Below are the code and all the weights of a small trained network. Each question names an input and a class and asks about switching units off, where a switched-off unit gives its printed mean instead of its output.

import numpy as np


def w(rows, s, z=0):
    codes = np.array(rows[::2]) - 128.0
    scale = np.full(codes.shape[1], s)
    scale[-1] = z or s
    return codes * scale


def f(y):
    return y / 2 * (1 + np.tanh(0.7978845608 * (y + 0.044715 * y**3)))


def log_softmax(a):
    a = a - a.max(-1, keepdims=True)
    return a - np.log(np.exp(a).sum(-1, keepdims=True))


def net(x, mask):
    res = np.array(x, float).reshape(1, 5) / 4 @ E
    y = f(res @ A[0][:, :-1].T + A[0][:, -1])
    res = res + np.where(mask, y, B[0][:, -1]) @ B[0][:, :-1]
    return log_softmax(res[-1] @ U[:, :-1].T + U[:, -1])


A, B = {}, {}
E = w([
[34,45,215,31,42,86],'x0',
[1,143,95,82,204,206],'x1',
[190,74,151,25,244,89],'x2',
[91,130,29,109,102,43],'x3',
[189,46,27,60,52,211],'x4',
],0.0059)
A[0] = w([
[79,165,83,154,90,104,172],'n1',
[64,119,124,119,184,234,97],'n2',
[73,177,86,75,168,153,51],'n3',
[101,183,161,141,134,34,134],'n4',
[113,114,201,96,97,145,100],'n5',
[92,121,156,181,165,85,81],'n6',
[109,163,149,151,88,157,146],'n7',
[126,99,49,82,177,12,112],'n8',
[195,124,193,88,181,123,254],'n9',
[107,148,115,167,75,118,60],'n10',
[93,108,148,93,96,86,12],'n11',
[178,141,130,136,86,60,44],'n12',
[174,156,88,179,215,85,123],'n13',
[173,101,114,122,84,170,129],'n14',
[126,116,149,69,199,154,154],'n15',
[144,129,79,66,87,188,176],'n16',
[72,122,142,132,177,177,123],'n17',
[148,105,73,95,65,175,89],'n18',
[170,134,143,138,97,98,51],'n19',
[84,131,105,148,68,63,82],'n20',
[156,172,69,155,175,135,18],'n21',
[198,108,174,164,106,111,99],'n22',
[94,88,152,110,106,108,56],'n23',
[109,131,125,51,115,57,118],'n24',
[106,161,177,155,155,105,114],'n25',
[197,137,182,145,86,112,129],'n26',
[85,146,175,212,118,100,82],'n27',
[114,110,172,98,95,124,50],'n28',
[55,166,89,94,156,149,144],'n29',
[95,149,98,157,67,184,252],'n30',
[176,137,117,136,93,36,150],'n31',
[180,154,123,179,160,167,91],'n32',
[177,183,20,140,161,149,129],'n33',
],0.011,0.004)
B[0] = w([
[148,148,158,66,128,219,193],'n1',
[97,146,69,45,104,35,225],'n2',
[108,171,54,41,134,69,182],'n3',
[206,8,115,111,214,130,222],'n4',
[77,115,173,192,44,131,188],'n5',
[214,44,135,168,255,70,174],'n6',
[124,198,163,70,126,194,165],'n7',
[154,183,211,51,111,248,221],'n8',
[146,193,183,57,121,206,253],'n9',
[141,151,190,36,162,174,155],'n10',
[50,50,148,178,121,91,166],'n11',
[100,146,52,46,133,75,166],'n12',
[77,70,165,134,72,157,229],'n13',
[167,78,107,73,175,131,183],'n14',
[127,173,169,88,144,193,222],'n15',
[185,58,167,150,216,72,225],'n16',
[118,133,94,43,129,91,191],'n17',
[176,29,166,135,215,117,208],'n18',
[81,134,61,44,149,75,142],'n19',
[92,119,179,105,115,170,179],'n20',
[35,64,188,188,65,84,179],'n21',
[73,157,87,23,115,80,178],'n22',
[74,109,172,193,64,65,165],'n23',
[66,105,174,147,90,184,204],'n24',
[178,48,141,155,197,91,186],'n25',
[72,172,42,7,129,77,188],'n26',
[148,98,157,77,181,186,189],'n27',
[67,102,111,179,50,106,160],'n28',
[136,142,58,50,137,43,204],'n29',
[152,181,183,56,164,190,233],'n30',
[116,180,44,37,119,100,202],'n31',
[25,59,155,135,56,91,191],'n32',
[39,72,209,143,101,137,234],'n33',
],0.0073,0.007)
U = w([
[96,147,42,79,129,58,90],'0',
[189,30,129,144,197,108,76],'1',
[47,83,156,165,75,121,86],'2',
[124,136,131,109,126,171,252],'3',
[131,162,152,98,133,208,42],'4',
[177,172,124,158,125,146,191],'5',
[178,190,87,238,91,3,1],'6',
[159,171,38,201,95,66,1],'7',
],0.014,0.0089)

Each question gives the input, the list of numbers given to net, and the class t.
The units are the neurons (one row each of A and B). Each row of codes is followed by its name. A weight is (code - 128) times the scale printed after its matrix; where a second scale follows, it is the last column's (A, B and U).
mask holds one flag per neuron, in row order. A switched-off neuron (its flag False) gives its mean, the last column of its row in B, instead of its output. The means were averaged over made-up inputs and are rounded, as every weight is.
A unit's drop is (log p(t) with every unit on - log p(t) with that unit switched off) / (log p(t) with every unit on - log p(t) with every unit switched off).
The circuit of an input: a set's keep is (log p(t) with only the set's units on - log p(t) with every unit switched off) / (log p(t) with every unit on - log p(t) with every unit switched off). Starting from the 12 units with the biggest drops (on a tie, the unit counted first), units are removed one at a time, each time the one whose removal leaves the highest keep (on an exact tie, the one counted first), for as long as the keep stays at least 0.8.
units of the circuit, in order: the units of the circuit, biggest drop first
unit that matters most: the unit with the biggest drop
k most important neurons: the k neurons with the biggest drops, biggest first
drop when u is switched off: that unit's drop, to one decimal
input [-8,1,-6,-8,3], class 2: unit that matters most -> n32
input [-6,0,-7,3,0], class 4: 3 most important neurons -> (n30; n1; n10)
input [6,6,-8,-5,8], class 1: units of the circuit, in order -> (n16; n18)
input [-6,-2,-8,5,-2], class 4: units of the circuit, in order -> (n1; n30)
input [-5,-3,-8,3,4], class 4: units of the circuit, in order -> (n30; n1)
input [5,-1,-7,-1,-6], class 4: units of the circuit, in order -> (n7; n27)
input [2,1,8,-3,5], class 4: units of the circuit, in order -> (n9; n15)
input [-4,-2,1,-1,-4], class 1: units of the circuit, in order -> (n8; n25)
input [4,2,0,-1,3], class 2: 3 most important neurons -> (n4; n6; n8)
input [6,-2,7,8,5], class 3: 2 most important neurons -> (n8; n33)
input [6,5,3,-6,6], class 1: 3 most important neurons -> (n16; n18; n8)
input [7,-2,-3,-7,8], class 1: 2 most important neurons -> (n18; n16)
input [7,-5,-1,-1,8], class 1: 3 most important neurons -> (n18; n16; n14)
input [-8,-4,-7,-6,4], class 2: units of the circuit, in order -> (n32)
input [6,-2,8,-1,-1], class 4: 2 most important neurons -> (n9; n8)
input [7,1,-8,-2,6], class 4: 3 most important neurons -> (n30; n7; n10)
input [6,-6,-2,3,-8], class 1: 2 most important neurons -> (n4; n6)
input [2,-6,-7,0,7], class 1: 3 most important neurons -> (n18; n16; n14)
input [1,3,-6,7,-8], class 1: 2 most important neurons -> (n4; n6)
input [-5,-6,0,2,1], class 0: unit that matters most -> n31
input [1,-4,6,-3,-5], class 4: 3 most important neurons -> (n9; n16; n18)
input [4,-4,4,7,4], class 3: 2 most important neurons -> (n8; n24)
input [-4,-3,2,-7,7], class 1: 4 most important neurons -> (n16; n18; n14; n8)
input [-5,-2,0,-4,2], class 2: drop when n32 is switched off -> 0.2
input [5,-4,8,8,0], class 3: drop when n7 is switched off -> 0.1
input [5,-4,-2,5,-8], class 1: drop when n4 is switched off -> 0.3
input [8,6,-3,-8,-1], class 2: unit that matters most -> n5
